Moves between nodes:
j130 ε j660
j130 θ j109
j130 γ j158
j130 χ j389
j130 β j791
j130 ρ j87
j229 ε j702
j229 θ j70
j229 γ j898
j229 χ j266
j229 β j22
j229 ρ j788
j219 ε j491
j219 θ j229
j219 γ j610
j219 χ j140
j219 β j266
j219 ρ j225
j944 ε j252
j944 θ j968
j944 γ j679
j944 χ j63
j944 β j610
j944 ρ j401
j292 ε j109
j292 θ j86
j292 γ j389
j292 χ j252
j292 β j550
j292 ρ j944
j510 ε j164
j510 θ j276
j510 γ j506
j510 χ j952
j510 β j77
j510 ρ j231
j469 ε j755
j469 θ j111
j469 γ j745
j469 χ j660
j469 β j427
j469 ρ j130
j857 ε j165
j857 θ j802
j857 γ j92
j857 χ j594
j857 β j908
j857 ρ j470
j86 ε j679
j86 θ j63
j86 γ j791
j86 χ j550
j86 β j668
j86 ρ j968
j952 ε j805
j952 θ j77
j952 γ j124
j952 χ j127
j952 β j510
j952 ρ j726
j245 ε j857
j245 θ j372
j245 γ j810
j245 χ j470
j245 β j787
j245 ρ j327
j653 ε j111
j653 θ j87
j653 γ j660
j653 χ j109
j653 β j679
j653 ρ j292
j755 ε j138
j755 θ j158
j755 γ j689
j755 χ j162
j755 β j997
j755 ρ j660
j260 ε j130
j260 θ j292
j260 γ j111
j260 χ j87
j260 β j252
j260 ρ j668
j494 ε j817
j494 θ j837
j494 γ j788
j494 χ j143
j494 β j195
j494 ρ j265
j138 ε j286
j138 θ j756
j138 γ j429
j138 χ j973
j138 β j966
j138 ρ j162
j125 ε j787
j125 θ j672
j125 γ j171
j125 χ j995
j125 β j23
j125 ρ j506
j851 ε j125
j851 θ j164
j851 γ j902
j851 χ j506
j851 β j805
j851 ρ j259
j427 ε j997
j427 θ j948
j427 γ j254
j427 χ j469
j427 β j111
j427 ρ j791
j810 ε j92
j810 θ j594
j810 γ j782
j810 χ j73
j810 β j150
j810 ρ j802
j127 ε j851
j127 θ j510
j127 γ j828
j127 χ j259
j127 β j952
j127 ρ j207
j404 ε j624
j404 θ j810
j404 γ j682
j404 χ j165
j404 β j73
j404 ρ j857
j706 ε j50
j706 θ j758
j706 γ j494
j706 χ j336
j706 β j54
j706 ρ j842
j70 ε j444
j70 θ j248
j70 γ j401
j70 χ j22
j70 β j225
j70 ρ j744
j143 ε j744
j143 θ j195
j143 γ j248
j143 χ j487
j143 β j494
j143 ρ j967
j791 ε j469
j791 θ j653
j791 γ j960
j791 χ j130
j791 β j109
j791 ρ j260
j336 ε j837
j336 θ j54
j336 γ j143
j336 χ j230
j336 β j706
j336 ρ j900
j278 ε j788
j278 θ j143
j278 γ j70
j278 χ j743
j278 β j487
j278 ρ j837
j745 ε j689
j745 θ j162
j745 γ j286
j745 χ j756
j745 β j254
j745 ρ j158
j389 ε j216
j389 θ j791
j389 γ j997
j389 χ j948
j389 β j130
j389 ρ j679
j265 ε j143
j265 θ j230
j265 γ j743
j265 χ j967
j265 β j914
j265 ρ j54
j171 ε j150
j171 θ j245
j171 γ j404
j171 χ j32
j171 β j470
j171 ρ j598
j248 ε j219
j248 θ j14
j248 γ j134
j248 χ j225
j248 β j788
j248 ρ j991
j908 ε j404
j908 θ j32
j908 γ j79
j908 χ j857
j908 β j802
j908 ρ j245
j682 ε j758
j682 θ j782
j682 γ j336
j682 χ j617
j682 β j884
j682 ρ j92
j660 ε j162
j660 θ j427
j660 γ j756
j660 χ j216
j660 β j469
j660 ρ j389
j140 ε j898
j140 θ j266
j140 γ j944
j140 χ j444
j140 β j219
j140 ρ j70
j22 ε j134
j22 θ j225
j22 γ j491
j22 χ j229
j22 β j70
j22 ρ j14
j150 ε j79
j150 θ j857
j150 γ j624
j150 χ j810
j150 β j594
j150 ρ j32
j372 ε j802
j372 θ j902
j372 γ j594
j372 χ j787
j372 β j598
j372 ρ j125
j276 ε j275
j276 θ j726
j276 γ j805
j276 χ j77
j276 β j207
j276 ρ j112
j743 ε j248
j743 θ j487
j743 γ j22
j743 χ j991
j743 β j278
j743 ρ j195
j92 ε j617
j92 θ j777
j92 γ j900
j92 χ j15
j92 β j79
j92 ρ j73
j624 ε j842
j624 θ j92
j624 γ j758
j624 χ j782
j624 β j15
j624 ρ j165
j216 ε j254
j216 θ j469
j216 γ j966
j216 χ j960
j216 β j660
j216 ρ j948
j79 ε j682
j79 θ j165
j79 γ j842
j79 χ j92
j79 β j777
j79 ρ j810
j54 ε j967
j54 θ j583
j54 γ j195
j54 χ j706
j54 β j758
j54 ρ j507
j73 ε j15
j73 θ j150
j73 γ j884
j73 χ j404
j73 β j810
j73 ρ j908
j914 ε j494
j914 θ j336
j914 γ j278
j914 χ j265
j914 β j230
j914 ρ j758
j805 ε j23
j805 θ j648
j805 γ j327
j805 χ j851
j805 β j164
j805 ρ j127
j225 ε j140
j225 θ j788
j225 γ j702
j225 χ j70
j225 β j248
j225 ρ j817
j259 ε j506
j259 θ j952
j259 γ j672
j259 χ j275
j259 β j127
j259 ρ j276
j23 ε j372
j23 θ j828
j23 γ j470
j23 χ j125
j23 β j672
j23 ρ j851
j32 ε j810
j32 θ j470
j32 γ j165
j32 χ j802
j32 β j171
j32 ρ j372
j758 ε j265
j758 θ j900
j758 γ j837
j758 χ j54
j758 β j583
j758 ρ j617
j968 ε j550
j968 θ j491
j968 γ j260
j968 χ j610
j968 β j898
j968 ρ j134
j63 ε j260
j63 θ j610
j63 γ j653
j63 χ j668
j63 β j944
j63 ρ j491
j252 ε j791
j252 θ j550
j252 γ j948
j252 χ j260
j252 β j292
j252 ρ j63
j960 ε j745
j960 θ j660
j960 γ j138
j960 χ j158
j960 β j216
j960 ρ j111
j736 ε j972
j736 θ j950
j736 γ j848
j736 χ j496
j736 β j689
j736 ρ j966
j470 ε j594
j470 θ j787
j470 γ j73
j470 χ j171
j470 β j245
j470 ρ j902
j617 ε j54
j617 θ j884
j617 γ j230
j617 χ j507
j617 β j682
j617 ρ j15
j26 ε j848
j26 θ j496
j26 γ j231
j26 χ j432
j26 β j286
j26 ρ j950
j429 ε j939
j429 θ j26
j429 γ j207
j429 χ j972
j429 β j432
j429 ρ j736
j162 ε j973
j162 θ j997
j162 γ j736
j162 χ j254
j162 β j755
j162 ρ j216
j898 ε j86
j898 θ j401
j898 γ j252
j898 χ j968
j898 β j491
j898 ρ j444
j491 ε j668
j491 θ j702
j491 γ j292
j491 χ j898
j491 β j401
j491 ρ j140
j884 ε j583
j884 θ j624
j884 γ j706
j884 χ j682
j884 β j782
j884 ρ j79
j842 ε j336
j842 θ j617
j842 γ j265
j842 χ j900
j842 β j507
j842 ρ j782
j782 ε j900
j782 θ j15
j782 γ j54
j782 χ j884
j782 β j624
j782 ρ j777
j87 ε j389
j87 θ j252
j87 γ j427
j87 χ j679
j87 β j260
j87 ρ j86
j972 ε j231
j972 θ j432
j972 γ j276
j972 χ j489
j972 β j429
j972 ρ j496
j444 ε j968
j444 θ j219
j444 γ j63
j444 χ j134
j444 β j140
j444 ρ j22
j15 ε j507
j15 θ j79
j15 γ j583
j15 χ j624
j15 β j92
j15 ρ j404
j165 ε j782
j165 θ j73
j165 γ j617
j165 χ j777
j165 β j404
j165 ρ j594
j966 ε j496
j966 θ j745
j966 γ j432
j966 χ j138
j966 β j756
j966 ρ j755
j648 ε j828
j648 θ j259
j648 γ j125
j648 χ j164
j648 β j275
j648 ρ j510
j507 ε j706
j507 θ j682
j507 γ j914
j507 χ j842
j507 β j617
j507 ρ j624
j598 ε j32
j598 θ j327
j598 γ j857
j598 χ j372
j598 β j902
j598 ρ j23
j583 ε j914
j583 θ j842
j583 γ j50
j583 χ j758
j583 β j900
j583 ρ j682
j787 ε j908
j787 θ j598
j787 γ j150
j787 χ j245
j787 β j372
j787 ρ j995
j158 ε j756
j158 θ j216
j158 γ j973
j158 χ j997
j158 β j960
j158 ρ j427
j401 ε j63
j401 θ j134
j401 γ j550
j401 χ j491
j401 β j702
j401 ρ j219
j550 ε j653
j550 θ j668
j550 γ j130
j550 χ j292
j550 β j86
j550 ρ j610
j231 ε j952
j231 θ j112
j231 γ j275
j231 χ j726
j231 β j939
j231 ρ j489
j837 ε j743
j837 θ j967
j837 γ j744
j837 χ j195
j837 β j50
j837 ρ j230
j744 ε j22
j744 θ j991
j744 γ j219
j744 χ j14
j744 β j817
j744 ρ j487
j902 ε j171
j902 θ j995
j902 γ j908
j902 χ j598
j902 β j327
j902 ρ j672
j432 ε j112
j432 θ j286
j432 γ j726
j432 χ j429
j432 β j26
j432 ρ j689
j496 ε j489
j496 θ j689
j496 γ j112
j496 χ j286
j496 β j736
j496 ρ j138
j997 ε j966
j997 θ j960
j997 γ j950
j997 χ j755
j997 β j158
j997 ρ j469
j950 ε j432
j950 θ j138
j950 γ j489
j950 χ j689
j950 β j973
j950 ρ j745
j777 ε j884
j777 θ j404
j777 γ j507
j777 χ j79
j777 β j165
j777 ρ j150
j230 ε j195
j230 θ j706
j230 γ j487
j230 χ j914
j230 β j336
j230 ρ j583
j111 ε j158
j111 θ j389
j111 γ j162
j111 χ j427
j111 β j948
j111 ρ j109
j726 ε j127
j726 θ j939
j726 γ j648
j726 χ j207
j726 β j231
j726 ρ j353
j112 ε j77
j112 θ j353
j112 γ j127
j112 χ j939
j112 β j848
j112 ρ j429
j991 ε j225
j991 θ j278
j991 γ j229
j991 χ j817
j991 β j743
j991 ρ j494
j195 ε j991
j195 θ j50
j195 γ j14
j195 χ j494
j195 β j837
j195 ρ j914
j286 ε j353
j286 θ j736
j286 γ j939
j286 χ j26
j286 β j496
j286 ρ j973
j266 ε j401
j266 θ j22
j266 γ j968
j266 χ j219
j266 β j229
j266 ρ j248
j207 ε j259
j207 θ j231
j207 γ j164
j207 χ j276
j207 β j726
j207 ρ j848
j788 ε j266
j788 θ j744
j788 γ j444
j788 χ j248
j788 β j14
j788 ρ j743
j134 ε j610
j134 θ j140
j134 γ j668
j134 χ j702
j134 β j444
j134 ρ j229
j939 ε j510
j939 θ j848
j939 γ j259
j939 χ j231
j939 β j112
j939 ρ j972
j900 ε j230
j900 θ j507
j900 γ j967
j900 χ j583
j900 β j842
j900 ρ j884
j702 ε j944
j702 θ j444
j702 γ j86
j702 χ j401
j702 β j134
j702 ρ j266
j967 ε j487
j967 θ j914
j967 γ j991
j967 χ j50
j967 β j265
j967 ρ j706
j254 ε j950
j254 θ j755
j254 γ j496
j254 χ j745
j254 β j162
j254 ρ j960
j327 ε j470
j327 θ j125
j327 γ j802
j327 χ j902
j327 β j995
j327 ρ j828
j275 ε j124
j275 θ j127
j275 γ j23
j275 χ j648
j275 β j259
j275 ρ j77
j14 ε j229
j14 θ j817
j14 γ j140
j14 χ j788
j14 β j744
j14 ρ j278
j50 ε j278
j50 θ j265
j50 γ j817
j50 χ j837
j50 β j967
j50 ρ j336
j756 ε j736
j756 θ j254
j756 γ j26
j756 χ j966
j756 β j745
j756 ρ j997
j594 ε j777
j594 θ j908
j594 γ j15
j594 χ j150
j594 β j857
j594 ρ j171
j848 ε j276
j848 θ j489
j848 γ j952
j848 χ j112
j848 β j353
j848 ρ j432
j802 ε j73
j802 θ j171
j802 γ j777
j802 χ j908
j802 β j32
j802 ρ j787
j828 ε j902
j828 θ j506
j828 γ j787
j828 χ j672
j828 β j124
j828 ρ j164
j610 ε j292
j610 θ j898
j610 γ j87
j610 χ j944
j610 β j968
j610 ρ j702
j164 ε j672
j164 θ j275
j164 γ j995
j164 χ j805
j164 β j648
j164 ρ j952
j487 ε j14
j487 θ j494
j487 γ j225
j487 χ j278
j487 β j143
j487 ρ j50
j973 ε j26
j973 θ j966
j973 γ j972
j973 χ j950
j973 β j138
j973 ρ j254
j489 ε j726
j489 θ j429
j489 γ j77
j489 χ j353
j489 β j972
j489 ρ j286
j506 ε j995
j506 θ j805
j506 γ j598
j506 χ j124
j506 β j851
j506 ρ j275
j817 ε j70
j817 θ j743
j817 γ j266
j817 χ j744
j817 β j991
j817 ρ j143
j948 ε j960
j948 θ j130
j948 γ j755
j948 χ j111
j948 β j389
j948 ρ j653
j77 ε j648
j77 θ j207
j77 γ j851
j77 χ j510
j77 β j276
j77 ρ j939
j995 ε j245
j995 θ j23
j995 γ j32
j995 χ j327
j995 β j125
j995 ρ j124
j109 ε j427
j109 θ j679
j109 γ j216
j109 χ j791
j109 β j653
j109 ρ j252
j353 ε j207
j353 θ j972
j353 γ j510
j353 χ j848
j353 β j489
j353 ρ j26
j679 ε j948
j679 θ j260
j679 γ j469
j679 χ j653
j679 β j87
j679 ρ j550
j689 ε j429
j689 θ j973
j689 γ j353
j689 χ j736
j689 β j950
j689 ρ j756
j124 ε j327
j124 θ j851
j124 γ j372
j124 χ j828
j124 β j506
j124 ρ j648
j672 ε j598
j672 θ j124
j672 γ j245
j672 χ j23
j672 β j828
j672 ρ j805
j668 ε j87
j668 θ j944
j668 γ j109
j668 χ j86
j668 β j63
j668 ρ j898

In the rows, 25 stands for zero.

The rows follow the links: the fewer symbols apart two nodes are, the more alike their rows tend to be.

Name the node of each row.
31 32 16 26 30 15 28 15 37 34 26 19 36 5 4 26 20 19 24 40 29 17 30 34 36 40 12 33 31 23 32 25 17 36 16 26 26 13 32 26 19 11 32 42 24 32 36
node: j112
30 12 25 18 34 16 24 38 35 7 16 27 35 39 25 20 34 21 31 26 21 27 29 8 8 21 15 17 30 29 31 19 17 22 43 21 43 35 12 28 35 28 17 40 33 23 33
node: j842
25 34 28 14 8 25 40 19 25 37 13 29 25 26 36 19 19 25 34 18 16 30 25 37 38 16 25 49 12 22 24 17 24 18 12 20 16 23 34 29 15 34 46 26 35 20 25
node: j109
21 21 38 32 15 32 16 33 17 21 33 32 17 44 46 30 28 29 19 10 29 34 22 20 19 8 34 12 16 26 21 31 32 12 30 29 23 35 21 20 29 41 14 13 18 17 18
node: j788
21 17 19 33 43 33 13 29 16 14 34 20 17 18 14 30 30 29 18 32 29 18 22 14 12 39 34 6 40 28 20 31 31 35 36 29 27 25 17 23 33 12 8 13 17 32 18
node: j470
30 14 24 31 39 18 13 34 34 10 32 23 34 30 16 29 32 21 20 32 33 23 29 11 11 30 16 4 35 28 30 30 20 28 40 29 41 30 15 23 35 20 7 38 19 27 33
node: j777
23 17 21 35 42 29 11 30 22 14 36 20 21 22 14 31 31 27 16 32 32 19 24 13 12 37 29 2 39 28 23 33 29 34 37 30 31 26 16 22 34 14 6 19 15 30 21
node: j802
25 35 28 16 9 26 41 18 23 38 13 29 24 26 35 19 18 26 34 18 16 29 25 38 38 16 26 50 13 21 24 17 25 19 12 19 15 22 35 28 15 34 45 23 35 21 24
node: j791
30 33 16 28 29 16 27 14 36 35 28 19 36 5 4 26 20 20 23 40 31 17 30 35 37 40 13 31 31 23 32 27 17 36 15 27 25 14 33 25 19 11 31 42 22 32 35
node: j848
19 21 12 22 44 35 25 24 13 19 21 17 13 11 10 23 29 30 28 33 18 16 20 18 17 44 38 23 40 27 18 22 33 39 31 23 22 20 20 28 29 8 23 6 29 34 15
node: j125
27 33 30 15 8 21 39 20 30 37 13 30 29 29 35 19 18 23 33 18 18 31 27 37 38 13 20 48 12 22 28 18 21 16 13 20 20 25 34 28 16 36 44 32 35 20 29
node: j87
31 31 15 25 31 15 29 15 36 34 24 18 36 5 4 25 21 20 25 40 28 17 29 34 35 41 13 34 32 23 32 25 17 36 17 25 26 14 31 27 20 11 32 42 25 33 35
node: j939
30 30 13 20 34 17 33 17 34 31 18 18 35 6 4 21 21 21 31 41 23 16 29 31 33 42 15 37 33 24 31 20 18 38 20 22 27 15 29 29 21 10 35 40 31 33 33
node: j276
26 27 10 15 38 23 35 19 27 27 13 17 28 6 4 19 24 24 34 39 17 16 27 27 28 44 22 39 36 25 27 17 22 39 22 19 26 15 27 31 23 8 36 30 35 34 28
node: j259
26 25 41 36 10 23 16 30 28 25 37 33 27 43 44 32 25 24 16 12 35 34 26 26 25 6 22 13 12 25 27 33 25 11 25 30 27 33 25 19 25 43 16 29 13 16 27
node: j219
19 20 13 25 44 36 21 26 13 17 25 18 13 13 12 25 29 31 25 33 20 16 20 17 15 43 38 18 41 27 17 25 34 38 33 25 22 21 19 27 30 8 19 6 25 33 14
node: j327
19 17 16 29 44 34 17 27 14 16 30 18 15 15 13 28 30 31 21 32 25 17 20 16 14 41 37 11 40 27 18 28 34 37 34 27 24 22 18 25 32 10 13 8 21 32 15
node: j372
25 13 28 13 29 25 28 39 25 9 11 29 25 45 35 17 34 25 36 18 14 30 25 8 8 15 25 23 26 29 25 16 24 18 42 18 36 38 13 30 35 35 22 25 38 20 25
node: j336
20 22 11 18 43 33 30 22 16 21 16 16 16 9 9 20 27 29 32 35 15 15 22 21 19 45 35 30 40 26 20 20 31 40 29 21 22 18 22 30 27 7 29 11 33 34 17
node: j828
25 26 9 14 39 25 35 19 25 26 12 17 25 6 5 18 25 25 35 38 16 15 25 26 26 44 25 38 38 25 25 17 24 39 24 20 25 16 26 32 23 8 36 25 36 34 25
node: j648
30 34 19 33 27 17 24 13 33 38 35 19 33 5 8 30 18 21 18 38 35 18 28 38 40 39 16 28 28 22 30 32 20 35 12 29 22 12 35 23 17 13 29 38 17 31 33
node: j429
21 35 26 19 11 32 38 16 17 39 17 27 17 21 34 21 18 28 31 18 17 28 22 39 39 20 34 47 15 21 20 20 30 21 10 22 9 20 36 27 14 30 43 12 32 22 18
node: j427
30 33 17 29 29 15 27 14 36 36 30 19 36 5 5 27 20 19 21 39 32 18 30 36 38 40 13 30 30 22 31 28 17 36 15 27 25 13 33 24 18 12 31 41 21 32 34
node: j353
19 17 33 22 21 35 23 36 14 15 21 31 14 45 45 23 30 31 28 10 19 33 20 15 13 11 37 19 20 27 18 23 32 14 35 23 25 37 17 25 31 39 19 8 29 18 16
node: j143
20 21 37 30 17 34 18 34 15 19 31 32 15 44 46 28 28 29 21 9 27 34 20 19 18 8 36 13 17 26 19 30 33 12 32 28 23 35 21 21 29 40 15 10 20 17 17
node: j744

Each walk starts at a row. The symbols on each line, taken left to right, move it on to the next node.
Answer with the node's row; about right is enough.
---
29 15 24 33 39 19 11 33 32 11 34 23 31 27 16 30 32 22 17 32 34 22 27 11 11 31 18 2 36 28 29 31 21 29 39 30 39 30 15 22 35 20 6 35 17 28 30
θ γ γ γ β χ β ρ γ χ
19 18 34 25 19 34 21 35 14 16 25 31 13 45 46 25 30 30 26 10 20 33 20 16 14 10 38 17 18 27 18 25 34 14 34 25 24 36 18 24 31 39 18 7 26 18 15
ρ β χ γ β β β χ
19 20 36 27 17 34 19 34 14 18 28 31 14 45 47 26 29 30 23 10 24 33 20 18 16 9 36 15 18 27 18 27 34 13 33 27 23 36 19 23 31 39 17 8 22 18 15
---
24 24 39 35 12 27 15 31 22 23 37 33 23 44 45 32 26 26 16 11 33 34 24 23 23 6 28 11 13 25 24 33 28 11 27 31 25 34 23 18 28 42 14 21 14 16 23
γ χ ε χ θ ρ
31 29 39 29 6 15 24 26 37 31 30 33 36 39 40 27 22 20 21 17 32 35 30 31 33 6 12 26 9 24 32 28 17 11 19 28 29 31 29 22 22 43 26 43 21 15 35
θ ρ ε β β ρ β β χ
25 24 40 36 11 25 15 31 24 24 38 33 24 43 46 32 26 25 16 11 34 35 25 24 24 5 26 11 13 25 24 33 27 11 26 31 25 34 25 19 27 43 14 23 14 16 25
---
27 25 41 35 9 21 16 29 29 26 37 33 29 43 44 32 24 23 16 12 36 36 27 26 26 5 21 13 11 24 27 33 23 11 24 31 27 33 26 18 25 43 17 31 14 16 29
χ ε χ θ γ β γ ε
20 36 26 22 13 34 35 15 15 40 22 26 15 18 33 23 17 30 28 18 19 27 20 40 40 22 37 43 16 21 19 22 32 23 10 23 7 18 37 27 14 28 41 8 28 24 16
γ θ γ ρ χ ε
28 35 20 34 26 19 23 12 32 38 36 20 32 4 8 31 18 21 17 37 35 18 28 38 40 38 17 28 27 22 30 33 20 35 11 31 20 12 35 22 17 14 28 36 16 31 32
---
31 32 34 22 6 15 32 23 37 34 21 32 36 35 37 23 20 19 28 18 26 33 30 34 37 8 12 38 9 23 32 23 16 13 16 23 26 28 32 25 19 40 35 42 29 17 35
β γ ε θ ε θ θ θ
22 35 27 16 10 29 40 18 21 38 15 29 20 24 34 19 18 27 34 18 15 29 23 39 39 18 30 49 13 22 23 18 27 20 11 20 12 22 35 28 15 32 45 18 35 22 21
ε ρ χ γ β ε χ γ ε
30 30 14 23 32 16 30 16 36 33 23 18 36 5 4 24 21 20 27 40 27 17 29 32 35 41 13 34 33 23 31 23 17 37 18 24 26 14 31 27 20 11 33 42 27 32 35
---
27 15 23 34 41 22 10 32 29 12 36 22 28 26 15 31 32 23 17 33 34 21 27 11 11 33 21 1 37 28 27 32 23 31 39 30 37 28 15 22 35 18 5 31 15 29 28
γ β β ρ γ θ θ θ
30 14 24 30 38 17 14 34 35 10 31 23 34 30 17 28 33 21 21 32 32 23 29 10 10 29 15 5 35 29 30 29 19 28 40 28 41 31 14 23 36 22 7 40 20 27 33
θ ε χ ε ε ε
19 17 33 21 22 34 24 37 15 14 20 31 15 45 44 22 31 30 29 11 17 32 20 14 12 11 37 21 20 28 19 21 32 14 36 22 26 37 17 26 32 39 20 8 30 18 16
---
30 14 24 29 38 16 14 34 35 10 29 23 35 32 17 27 33 20 22 31 32 23 29 10 11 28 14 6 35 29 31 28 18 27 40 27 42 31 14 24 35 22 8 41 21 27 34
β ρ θ β β γ γ β γ β
24 13 28 13 28 27 28 39 23 9 11 30 23 45 37 17 34 26 36 17 14 31 24 9 8 15 27 24 25 28 24 16 25 17 42 18 35 38 13 30 34 35 22 22 37 20 23
β ρ θ θ ε θ β ρ
31 13 25 24 37 15 18 36 37 9 25 25 37 35 19 25 34 20 25 30 28 24 30 8 10 27 13 10 33 29 32 25 16 26 40 25 44 33 13 25 35 25 12 43 25 26 35
---
29 29 12 18 35 18 34 17 33 30 17 18 33 5 3 21 23 21 32 40 22 16 29 30 31 42 16 38 34 23 30 19 18 38 20 22 27 15 29 30 20 10 35 38 32 33 33
θ ρ θ ε β θ γ ε
22 24 10 15 41 29 33 21 20 23 13 17 20 7 6 19 26 28 34 37 14 15 23 23 23 45 30 36 39 26 22 17 28 39 26 20 23 17 24 32 25 7 33 18 36 34 21
ε θ β ρ β β γ χ β β
19 22 10 19 43 34 28 23 15 20 17 17 15 10 10 21 28 30 31 34 16 15 20 20 19 45 37 28 40 26 20 20 32 39 30 22 22 19 22 30 27 7 27 9 32 34 16
